Below are the code and all the weights of a small trained network. Each question names an input and a class and asks about switching units off, where a switched-off unit gives its printed mean instead of its output.

import numpy as np


def w(rows, s, z=0):
    codes = np.array(rows[::2]) - 128.0
    scale = np.full(codes.shape[1], s)
    scale[-1] = z or s
    return codes * scale


def f(y):
    return y / 2 * (1 + np.tanh(0.7978845608 * (y + 0.044715 * y**3)))


def log_softmax(a):
    a = a - a.max(-1, keepdims=True)
    return a - np.log(np.exp(a).sum(-1, keepdims=True))


def net(x, mask):
    res = np.array(x, float).reshape(1, 3) / 4 @ E
    y = f(res @ A[0][:, :-1].T + A[0][:, -1])
    res = res + np.where(mask, y, B[0][:, -1]) @ B[0][:, :-1]
    return log_softmax(res[-1] @ U[:, :-1].T + U[:, -1])


A, B = {}, {}
E = w([
[166,174,184,96,254,165,130,196],'x0',
[216,60,109,60,137,32,161,136],'x1',
[41,52,205,120,77,112,217,212],'x2',
],0.0095)
A[0] = w([
[100,83,112,156,37,107,146,82,178],'n0',
[67,130,145,187,72,146,148,158,139],'n1',
[38,144,197,197,110,202,122,186,199],'n2',
[125,148,84,169,77,148,81,67,254],'n3',
[108,63,203,91,119,71,225,197,198],'n4',
[94,76,124,160,38,75,139,120,212],'n5',
[175,255,109,138,225,150,88,110,227],'n6',
],0.008,0.0044)
B[0] = w([
[81,73,100,185,70,27,124,83,193],'n0',
[72,131,164,147,125,116,131,122,180],'n1',
[2,211,195,168,170,212,247,167,218],'n2',
[149,158,82,237,121,106,68,86,194],'n3',
[133,6,170,28,168,105,183,176,229],'n4',
[36,44,137,142,90,11,128,130,200],'n5',
[223,147,88,201,171,136,57,109,248],'n6',
],0.0085,0.013)
U = w([
[147,129,80,82,85,110,159,97,98],'0',
[137,198,118,187,184,191,98,150,164],'1',
[102,113,81,168,62,66,83,78,167],'2',
[80,152,181,55,149,176,168,148,54],'3',
[67,111,153,140,128,102,158,163,3],'4',
[224,166,74,152,161,114,39,99,181],'5',
[151,62,146,1,158,97,138,210,216],'6',
[92,213,139,161,126,175,153,162,68],'7',
],0.0085,0.0028)

Each question gives the input, the list of numbers given to net, and the class t.
The units are the neurons (one row each of A and B). Each row of codes is followed by its name. A weight is (code - 128) times the scale printed after its matrix; where a second scale follows, it is the last column's (A, B and U).
mask holds one flag per neuron, in row order. A switched-off neuron (its flag False) gives its mean, the last column of its row in B, instead of its output. The means were averaged over made-up inputs and are rounded, as every weight is.
A unit's drop is (log p(t) with every unit on - log p(t) with that unit switched off) / (log p(t) with every unit on - log p(t) with every unit switched off).
The circuit of an input: a set's keep is (log p(t) with only the set's units on - log p(t) with every unit switched off) / (log p(t) with every unit on - log p(t) with every unit switched off). Starting from all 7 units, units are removed one at a time, each time the one whose removal leaves the highest keep (on an exact tie, the one counted first), for as long as the keep stays at least 0.8.
circuit, biggest first: the units of the circuit, biggest drop first
unit that matters most: the unit with the biggest drop
top k neurons: the k neurons with the biggest drops, biggest first
drop of u: that unit's drop, to one decimal
input [7,-4,-7], class 5: unit that matters most => n6
input [1,-8,-7], class 5: top 3 neurons => (n6; n3; n1)
input [0,-1,-1], class 5: circuit, biggest first => (n2; n5)
input [5,-3,3], class 3: circuit, biggest first => (n3; n2; n0)
input [4,2,-2], class 5: circuit, biggest first => (n2; n6)
input [-2,5,0], class 6: top 3 neurons => (n6; n3; n2)
input [-2,4,0], class 6: circuit, biggest first => (n6; n3)
input [0,1,7], class 6: top 2 neurons => (n4; n3)
input [-7,6,5], class 6: top 4 neurons => (n4; n3; n6; n2)
input [2,-2,-2], class 5: top 2 neurons => (n2; n6)
input [-1,-8,-8], class 5: top 2 neurons => (n6; n3)
input [-3,-7,2], class 7: top 3 neurons => (n2; n4; n3)
input [6,-3,3], class 3: top 2 neurons => (n3; n2)
input [8,-6,-8], class 5: circuit, biggest first => (n6)
input [7,1,-3], class 5: top 2 neurons => (n2; n6)
input [-1,-8,4], class 7: top 2 neurons => (n2; n4)
input [1,2,7], class 6: drop of n4 => 0.8
input [-1,3,3], class 6: drop of n4 => 0.1
input [-1,-5,-6], class 5: drop of n6 => 0.1
input [1,2,8], class 6: circuit, biggest first => (n4)
input [0,-4,1], class 7: drop of n2 => 0.2
